In the rows, zero is written as 128.
Here are made-up nodes, facts about them, and rows of numbers that follow some of those facts. Name the node behind each unnamed row.

Facts:
bamo (Θ 736) (Π remun)
bigok (Θ 104) (Π kligretol)
bine (Θ 736)
bizatil (Θ 736) (Π kloflegram)
braskol (Θ 104) (Π bizatil)
bredon (Θ 736)
brela (Θ 288) (Π neke, matok)
brogram (Θ 736)
brugak (Θ 736)
bruma (Θ 736) (Π dapo)
bupe (Θ 288)
dabonun (Θ 288)
dadron (Θ 104) (Π stastol)
dapo (Θ 104)
dedi (Θ 979) (Π lebo, trumik, dabonun)
dilom (Θ 668) (Π druzon)
ditron (Θ 668) (Π sopo)
ditru (Θ 979) (Π komus)
dradrik (Θ 104) (Π bredon)
drastim (Θ 104) (Π leku)
drodrum (Θ 104)
drolal (Θ 736) (Π skizim)
dronom (Θ 104) (Π netrera)
drubroskar (Θ 288)
drumar (Θ 104) (Π groklun)
druskuflas (Θ 104) (Π pibem)
druzon (Θ 104)
duskugram (Θ 668)
fesor (Θ 104) (Π subril, netrera)
fevem (Θ 104)
fibral (Θ 104)
fiklastil (Θ 288) (Π ditron, bizatil)
flerek (Θ 979) (Π pluflos)
flestak (Θ 736) (Π bamo, lebo)
fletrer (Θ 393) (Π takas, dapo)
fopul (Θ 979) (Π brugak, dapo)
fotus (Θ 736)
galufos (Θ 104) (Π gapor)
ganul (Θ 288) (Π plimi)
gapor (Θ 500) (Π susken)
geger (Θ 104) (Π fotus)
gerul (Θ 500) (Π staflu, tubrar)
gikli (Θ 288) (Π trorun)
gikor (Θ 288) (Π zuflo, bigok)
gofas (Θ 500) (Π bamo, ralos)
grenus (Θ 104) (Π paren, pleplagim)
gribrur (Θ 979)
groklun (Θ 104) (Π stodel)
gromuskun (Θ 104) (Π gulos)
gulos (Θ 736)
kitoflir (Θ 736) (Π fiklastil, stubon)
klego (Θ 979) (Π galufos)
klibrak (Θ 668)
kligretol (Θ 104) (Π kloskekom, tretre, zukil)
kloflegram (Θ 104) (Π stusu, bruma)
kloskekom (Θ 668) (Π roga, susken)
klumem (Θ 736) (Π gapor, tubrar)
kodrem (Θ 979)
komus (Θ 288) (Π leku)
laba (Θ 104) (Π sutrun, kodrem, bruma, trodrin)
laklufus (Θ 668) (Π zibol, fevem)
lebo (Θ 104)
leklok (Θ 104) (Π klibrak)
leku (Θ 104) (Π roga)
loskar (Θ 393)
lutun (Θ 736) (Π dapo)
masom (Θ 736) (Π tubrar)
matok (Θ 288) (Π tradris, ripo)
mubuton (Θ 736) (Π lebo)
munar (Θ 668)
naklon (Θ 979) (Π drubroskar)
neke (Θ 393) (Π trodrin)
netrera (Θ 393) (Π susken)
nofavom (Θ 979)
nogran (Θ 104)
padra (Θ 979) (Π galufos)
paren (Θ 104)
pasi (Θ 104) (Π druzon, naklon)
pibem (Θ 104) (Π tradris)
pladun (Θ 393) (Π skostok)
plani (Θ 104) (Π ralos)
plepla (Θ 104) (Π gapor)
pleplagim (Θ 979)
plevak (Θ 104) (Π lebo)
plidradros (Θ 104)
pligo (Θ 500) (Π bine, stusu)
plimi (Θ 736)
pluflos (Θ 288) (Π lebo)
pluplok (Θ 736) (Π drodrum, dapo)
poka (Θ 288) (Π brogram)
povom (Θ 104) (Π stabrugos, pibem)
povosar (Θ 668) (Π roga)
ralos (Θ 104)
ratros (Θ 393) (Π bamo, duskugram)
remun (Θ 104) (Π stubon)
reskon (Θ 104) (Π fibral)
ripo (Θ 668)
ritatror (Θ 736) (Π pladun, matok)
roga (Θ 104)
ruflar (Θ 104) (Π geger, plevak, roga)
rusu (Θ 979) (Π roga, stabrugos)
sapo (Θ 979)
seze (Θ 104) (Π roga)
sibal (Θ 668)
skizim (Θ 104) (Π kligretol)
skostok (Θ 979)
skuvin (Θ 104) (Π gribrur, bruma, fevem, sapo)
sopo (Θ 668) (Π tradris)
stabrugos (Θ 104) (Π stubon)
staflu (Θ 104) (Π susken, zibol)
stastol (Θ 104) (Π remun)
stema (Θ 736) (Π brogram)
stodel (Θ 393) (Π takas)
stolel (Θ 500) (Π galufos)
stubon (Θ 668)
stukastok (Θ 104) (Π sibal)
stusu (Θ 104)
subril (Θ 288) (Π naklon, fevem)
suplen (Θ 500) (Π remun)
susken (Θ 104) (Π roga)
sutrun (Θ 668)
takas (Θ 104) (Π susken)
toplin (Θ 104) (Π trapli, fevem)
totibe (Θ 104)
tradris (Θ 288) (Π klibrak, netrera)
trapli (Θ 668)
tresu (Θ 104) (Π pluflos)
tretre (Θ 393)
tribigru (Θ 104) (Π duskugram, tudur, ripo)
triflok (Θ 500) (Π stubon)
trodrin (Θ 736) (Π tradris, stubon)
trorun (Θ 104) (Π naklon, bamo)
troskin (Θ 668) (Π rusu, groklun)
trumik (Θ 104) (Π stolel)
truplel (Θ 104) (Π takas, ratros)
tubrar (Θ 104) (Π povosar)
tudur (Θ 393) (Π kligretol)
tusku (Θ 393) (Π padra)
vuklorek (Θ 393) (Π roga)
zala (Θ 736) (Π zukil)
zibol (Θ 104)
zuflo (Θ 104)
zukil (Θ 736)

Some rows with their names:
[ 83 132 140 134 131 104  86 130 162 112 127 117 135 117 129 127  81  96
 110 124 130 141 105 149 150 142 104 118 129 117 143] -> rusu
[126 107 139 107 149  78 125 135 104 110 110 131 138 121 168 137 107 128
 137 137 129 107 173 141 142 142 117 129  90 152 134] -> dabonun
[154 138 134 146 111 104 145 155 138 153 138 135 110 171 145 112 105 113
 157 117 135 228 112 149 155 135 135 118 143 118 130] -> tusku
[148 138 124 141 110 115 135 152 151 148 150 132 109 166 129 115 111 123
 148 124 137 219  97 147 145 135 136 118 143 116 128] -> ritatror
[123 110 114 128 144  88 116 134 132 111 136 132 114 146 131 141 110 112
 130 150 133 126 120 136 125 130  98 118 124 120 142] -> gribrur
[127 140 113 134 132 175 136  94 120 138 121 124 136 110 101 131 157 148
  89 132 107  75 129 104 100 113 150 152 149 130 116] -> dronom
[122 117 141 108 146  77 126 142 107 109 108 135 151 120 164 125 108 128
 131 131 127 115 172 141 145 137 126 136  95 149 137] -> ganul
[110 131 130 127 146  78 109 151 144 112 123 127 134 145 126 136 134 118
 138 126 133 123  99 123 128 137 115 125 134 120 157] -> dedi
[119 108 164  89 111  73 117 192 145  87 151 142 162 117 154 116  96 112
 173 131 161 162 154 149 145 112 102 101  57 132 134] -> troskin
[116 141 122 136 133 178 128  89 121 139 113 116 133 104 103 138 159 141
  97 119 109  65 124 102 107 122 144 145 153 129 120] -> tubrar
[129 121 108 132 138 182 132  81 110 138 121 116 112 110 108 149 160 145
 106 136 114  57 130 104 100 128 132 137 143 134 115] -> stusu
[121 140 109 132 133 182 127  93 120 133 121 123 129 102  99 130 162 154
  94 126 116  75 122 109 109 133 148 144 151 132 119] -> povom
[154 122 122 143 113 120 136 139 142 150 149 128  90 168 135 129 106 114
 156 132 138 206 104 148 141 138 119 108 137 117 124] -> brogram
[125 135 110 133 135 178 133  92 114 135 120 123 125 108 103 135 165 151
  98 131 113  67 126 105 105 126 144 144 149 131 118] -> laba
[146 139 130 144 111 116 138 150 147 150 144 133 109 167 131 117 111 114
 152 121 135 214 100 144 146 129 133 118 146 112 130] -> masom
[112 143 109 142 135 193 134  90  92 123 105 136 123  94  99 121 186 146
 111 111 129  66 124 109 132 140 136 139 165 120 134] -> stastol
[133 121 141  75 104  67 111 211 165  78 176 150 174 118 141  95  92 146
 147 150 163 195 148 159 140 120 130 114  50 142 127] -> sopo
[122 137 127 146 129 176 146  84 112 145 113 125 142 112 104 132 139 121
  85 129  96  70 145 104 101  86 143 155 152 118 113] -> staflu
[127 139 113 134 133 175 136  94 118 138 121 123 134 110 100 132 160 147
  93 131 109  72 128 103 100 116 149 150 150 130 118] -> fesor
[125 134 114 133 136 179 132  88 116 138 117 118 125 108 104 139 163 146
 101 128 113  64 126 102 103 125 142 143 150 132 120] -> gromuskun
[124 137 117 137 134 176 139  91 112 139 114 123 133 110 103 135 164 140
  99 126 109  64 131 101 103 112 144 148 154 126 121] -> truplel

Which node is each row?
No name comes twice in this set of rows, the named rows included.
[126 137 120 142 135 174 147  91 106 140 111 128 137 115 103 134 161 132
  98 127 103  64 138  99 101  98 142 152 156 122 121]	plepla
[120 137 114 136 136 181 133  91 112 134 113 124 127 105 102 135 169 147
 103 122 116  65 124 103 110 127 142 144 154 128 123]	dadron
[149 133 127 144 111 116 137 149 146 150 146 131 105 166 132 119 109 118
 152 123 137 211 100 145 146 134 129 114 142 114 128]	stema
[110 124 149 107 145  78 115 142 119 110 105 128 157 112 164 125 102 125
 128 122 127 116 163 142 148 144 129 134  96 150 138]	komus
[111 142  95 140 128 204 126  87  99 117 119 138 117  82  95 112 171 156
  95 122 136  85 126 127 141 155 136 137 158 123 127]	stabrugos
[127 137 109 131 134 176 131  92 120 136 122 121 128 108 102 135 161 152
  95 131 112  71 125 104 101 124 148 146 147 133 117]	leklok
[155 136 131 143 110 106 141 153 142 154 140 132 105 169 145 114 103 119
 156 120 136 229 111 151 154 141 134 115 139 121 126]	pladun
[149 149  97 139 101 131 130 158 147 130 165 153 108 148 117  84 113 148
 131 132 155 251  97 171 169 161 146 120 146 115 129]	trodrin
[106 144  93 146 130 209 134  87  81 109 110 149 115  78  94 105 191 155
 108 111 145  79 129 128 157 160 131 135 170 115 138]	remun
[118 144 158 149 101 124 107 137 170 162 132 107 116 144 152 117  61  92
 139 100 129 233  99 161 169 150 126 107 136 121 122]	vuklorek
[120  97 138  91 109  96 118 181 120  69 157 158 136 102 152 105 104 121
 177 139 183 170 163 171 171 139  85  88  60 127 134]	stubon
[135 125 164 139 119  55 150 171 121 117 118 150 170 145 165 100  68  72
 131 132 118 172 184 145 141  63 107 135 101 111 134]	gapor
[127 111 156  83 110  69 116 200 151  84 158 145 165 120 148 111  97 125
 166 138 161 170 152 151 141 114 112 106  55 136 132]	ditron
[124 138 116 135 135 174 135  93 114 137 115 123 132 111 102 136 166 146
 100 125 110  65 126 100 102 118 146 147 152 129 121]	groklun
[117 125 122 130 142  83 119 144 134 109 130 136 129 146 126 130 122 115
 130 139 132 130 115 133 129 127 111 127 131 116 149]	naklon

The same nodes again, as new rows of numbers:
Named rows:
[146 112 165 118  92 140 137 149  95 171  89  71 136 149 164 140 158 137
 124 111 139 100 141 151 191 152 140  84 152 112] -> pligo
[148 102 136 118  84 122 124 162 132 148 136 101 151 156 144 133 155 178
 166 192 138 140 119 158 164  41 164  73 118 107] -> bruma
[163 104 137 108  80 129 125 129 101 113 123 120 136 113 186 121 141 138
 149 174 138 143 149 139 194 103 178 117 110 134] -> naklon
[144 135 139 106  79 156 114  66  70 147 149 101 136 157 142 147 119 150
 135 132 160 112 121 166  97 205 166 116 156 141] -> pasi
[159 111 162 113  78 135 133 116 108 112 131  96 141 127 176 124 134 135
 161 151 138 144 159 134 197  78 171 118 104 125] -> padra
[142 138 152 117  79 148 128  33  83 149 162  82 141 158 141 154 114 140
 159 121 166 112 127 159  92 164 161 114 156 143] -> galufos
[141 140 156 111  82 145 116  36  71 143 164  88 133 162 129 152 113 148
 151 128 163 120 121 144 102 171 154 111 171 140] -> bigok
[158 112 163 110  77 136 130 120 106 110 130  90 140 130 175 121 134 140
 159 142 135 145 161 132 200  83 169 117 106 123] -> ditru
[147 135 146 115  83 153 122  29  80 138 149 101 136 156 122 153 113 142
 153 108 164 114 126 165  80 174 153 112 144 133] -> plevak
[128 144 131 108  68 153 105  64 106 151 146  94 147 165 117 158 110 165
 184 158 146 165 119 159 101 181 169  84 135 129] -> brela
[129 130 157 121  91 140 129 154 121 162 151  65 146 148 158 144 140 150
 138  63 169 129  93 157 130 145 162  93 140  93] -> tusku
[135 117 138 115  81 131 127 166 144 159 116  75 145 139 160 142 148 155
 169 140 142 164 119 144 176 112 171  68 116  98] -> ditron
[141 140 147 116  79 148 123  36  80 152 164  75 140 154 135 152 117 143
 160 116 164 113 127 156  93 162 158 110 160 150] -> takas
[130 130 134 118  88 131 122 162 114 171 134  52 138 142 152 144 139 152
 150  51 172 131  94 154 137 141 163  80 137 104] -> neke
[137 115 144 114  84 143 127 172 145 151 131  92 151 134 165 134 157 158
 153 152 130 159 109 149 176 130 173  81 126  97] -> laklufus
[128 144 147 109  74 152 103  50 106 138 163 118 147 167 111 156 111 166
 175 177 143 169 109 150 105 179 162  90 149 122] -> gikor
[138 113 145 120  84 127 125 163 141 151 119 118 147 138 159 147 149 152
 155 172 145 159 115 142 177 120 167  71 116  90] -> sibal
[148 102 142 116  83 116 129 147 132 142 130 107 146 169 155 139 146 173
 151 210 147 148 117 153 170  56 175  76 112  89] -> plimi
[159 107 156 114  77 122 125 132  97 120 118 124 139 125 181 129 132 138
 154 178 145 142 160 131 204  92 170 114 101 122] -> pleplagim
[137 114 148 118  84 130 124 165 141 151 118 108 147 137 159 143 148 154
 156 162 141 161 115 143 177 119 167  75 117  87] -> munar
[148 104 141 119  84 120 125 153 132 145 135 106 150 159 144 134 152 177
 161 196 140 142 119 157 163  42 164  75 116 102] -> brugak

Name these rows:
No name comes twice in this set of rows, the named rows included.
[146 135 131 107  81 152 115  54  72 147 144  93 132 153 132 149 118 149
 143 116 162 115 121 167  89 194 163 111 152 144]	trorun
[135 135 117 110  74 147 108  59 110 146 155 139 149 147 133 158 119 158
 173 195 149 163 104 165  90 191 175  92 142 136]	drubroskar
[140 141 150 111  77 154 122  49  78 152 158  60 139 163 141 150 114 146
 157 112 163 115 130 158 100 175 162 113 158 143]	dronom
[149 104 142 118  85 122 134 134 139 134 132  96 147 169 154 138 148 170
 157 196 145 149 115 155 163  45 174  79 113  89]	fotus
[132 139 124 108  72 155 108  67 109 149 160 129 152 151 129 154 121 163
 172 187 143 159 107 167  92 194 173  94 144 136]	subril
[164 107 157 110  81 139 128 116 105  99 116 114 135 127 164 122 133 140
 153 140 136 144 160 141 187  91 164 116  94 115]	flerek
[146 132 132 112  80 141 118  51  72 153 154 115 136 148 148 154 119 143
 144 152 168 113 119 162  96 190 166 112 159 148]	druzon
[134 139 121 106  74 157 105  58 107 142 146 122 146 154 117 156 116 163
 174 169 144 164 109 167  89 195 170  90 135 130]	gikli
[142 135 141 120  81 138 117  52  71 164 160 112 142 141 131 153 121 146
 165 132 165 101 127 159  92 155 147 106 159 158]	dapo
[159 108 158 112  78 129 124 135  96 115 120 119 138 126 174 125 134 141
 153 168 141 141 160 132 202  91 169 114 102 121]	nofavom
[142 138 147 117  79 146 128  28  84 150 166  74 140 156 138 154 115 140
 162 120 166 115 125 156  91 154 161 111 160 149]	susken
[147 103 136 117  83 121 124 161 129 148 130  97 149 161 145 134 152 178
 164 189 139 141 121 159 163  46 164  72 112 101]	bizatil
[144 137 139 109  82 151 114  55  69 146 140  94 132 156 128 152 114 149
 147 111 164 112 128 162  91 190 157 109 150 138]	plani

The same nodes again, as new rows of numbers:
Known rows:
[120 140 118 156 118 127 145 135 128 110 123  91 142 105 122 145 107 109
  96 100 138 121 145 151 114 140 123 132] -> stabrugos
[124 132 111 103 110 121 130 110 124 152 129 161 139 115 141 131 131 122
 129 108 118 122 117 136 143 127 118 126] -> drolal
[138 122 123 142  86 132 122 138 131 128 123 120 128 142 114 125 139 116
 123 139 130 119 148 133 122 130 128 134] -> ralos
[153 121 128 132 162 145 134 138 133 160 135 107 122 109 132 132 150 137
 137 147 141 135 142 122 125 127 151 122] -> ripo
[138 122 123 142  84 133 123 138 131 129 124 120 127 143 113 123 141 117
 123 138 129 120 148 133 123 129 127 135] -> druzon
[129 124 136 133 100 128 126 135 134 115 127 117 135 137 128 124 121 112
 119 125 125 115 124 128 142 127 128 142] -> groklun
[136  98 130 127 136 120 129 128 123 135 119 135 150 133 111 113 136 118
 135 147 136 140 136 134 104 129 126 110] -> gribrur
[141 129 103 117  94 127 123 114 124 163 118 161 131 119 122 133 142 130
 137 115 122 127 133 131 120 130 116 123] -> bine
[133 131 122 125 130 147 127 120 132 102 125 120 105 140 117 145 122 140
 137 123 112 137 155 136 152 126 116 126] -> pligo
[125 136 124 134 126 133 135 115 118  89 113 103 111 115 128 157 103 136
 123 115 112 139 152 144 154 134 116 125] -> suplen
[131 133 106 114 110 123 126 111 126 154 121 158 136 118 132 133 131 129
 132 102 119 125 116 131 133 129 118 126] -> stema
[122 102 134 124 156 113 132 124 125 125 125 134 154 131 125 114 124 117
 130 130 131 137 115 135 118 128 128 110] -> ditru
[115 131 139 152 130 143 111 142 123 113 136 141 122 135 118 125 139 122
 117 107 124 117 118 145 125 136 131 136] -> ruflar
[128 131 108 108 107 121 129 111 124 152 127 160 138 116 138 131 134 125
 130 109 119 123 119 134 140 128 118 126] -> zala
[141 122 125 141  85 133 123 140 133 129 124 121 127 142 111 124 141 117
 124 139 131 120 149 132 123 129 127 136] -> drodrum
[100 153 136  89 202 113 144 122 118 103 144 121 105 137 136 133 109 157
 142 184 136 155 138  89  96 125 127 119] -> brela
[121 137 151 154 217 163 114 142 108 131 155 146 112  84 126 123 170 157
 126 104 136 133 113 147 120 136 155 124] -> povosar
[118  98 135 124 161 114 125 127 124 129 119 138 149 141 133 122 112 112
 135 134 124 135 101 130 123 133 133 107] -> flerek
[130 126 128 136 104 132 129 138 138 122 129 115 135 137 122 128 124 113
 118 122 130 116 132 133 132 128 127 138] -> laba
[ 85 145 138  98 211 105 111 129 103 114 120 131  79 170 165 157  81 142
 160 204 111 150 100  85 111 144 146 105] -> pluflos
[131 135 128 131 128 123 127 118 137 152 127 135 119 121 150 129 126 137
 137 121 130 134 124 137 135 122 124 119] -> pladun

Rows to name:
No name comes twice in this set of rows, the named rows included.
[118 128 109 119 124 121 107 117 119 162 108 166 119 140 152 151 108 119
 144 109 104 120  88 127 142 141 129 116]	mubuton
[129 134 107 122 111 115 127 105 126 140 122 155 139 123 130 120 132 146
 130  87 120 125  96 125 140 121 119 129]	klumem
[121 124 129 140 113 128 117 139 133 122 124 122 125 150 133 133 118 110
 125 125 121 114 115 132 140 134 134 133]	tresu
[155 122 129 130 166 150 135 138 137 163 135 108 122 110 130 134 146 138
 139 141 142 134 139 119 121 127 149 123]	klibrak
[117  99 133 128 162 112 120 127 121 131 116 138 144 146 134 123 111 114
 139 138 122 135  98 131 122 136 136 104]	dedi
[116 136 143 163 134 161 102 147 112 113 143 162 112 120  93 118 169 133
 116 104 130 120 134 156 102 140 127 136]	roga
[139 133 125 129 111 125 125 120 132 158 127 139 117 119 145 128 141 136
 139 141 132 136 147 141 129 122 122 118]	tretre
[ 97 155 131  78 232 131 151 127 150 115 155 119 109 146 128 146  94 150
 144 162 144 153 135  85  85 126 124 117]	matok
[121 129 129 143 117 134 121 138 131 116 133 126 130 139 122 126 133 118
 118 120 126 116 128 141 134 131 130 134]	drastim
[129 132 126 127 133 145 126 119 133  96 125 122 107 138 119 143 119 145
 137 113 112 136 141 133 157 124 117 129]	gerul

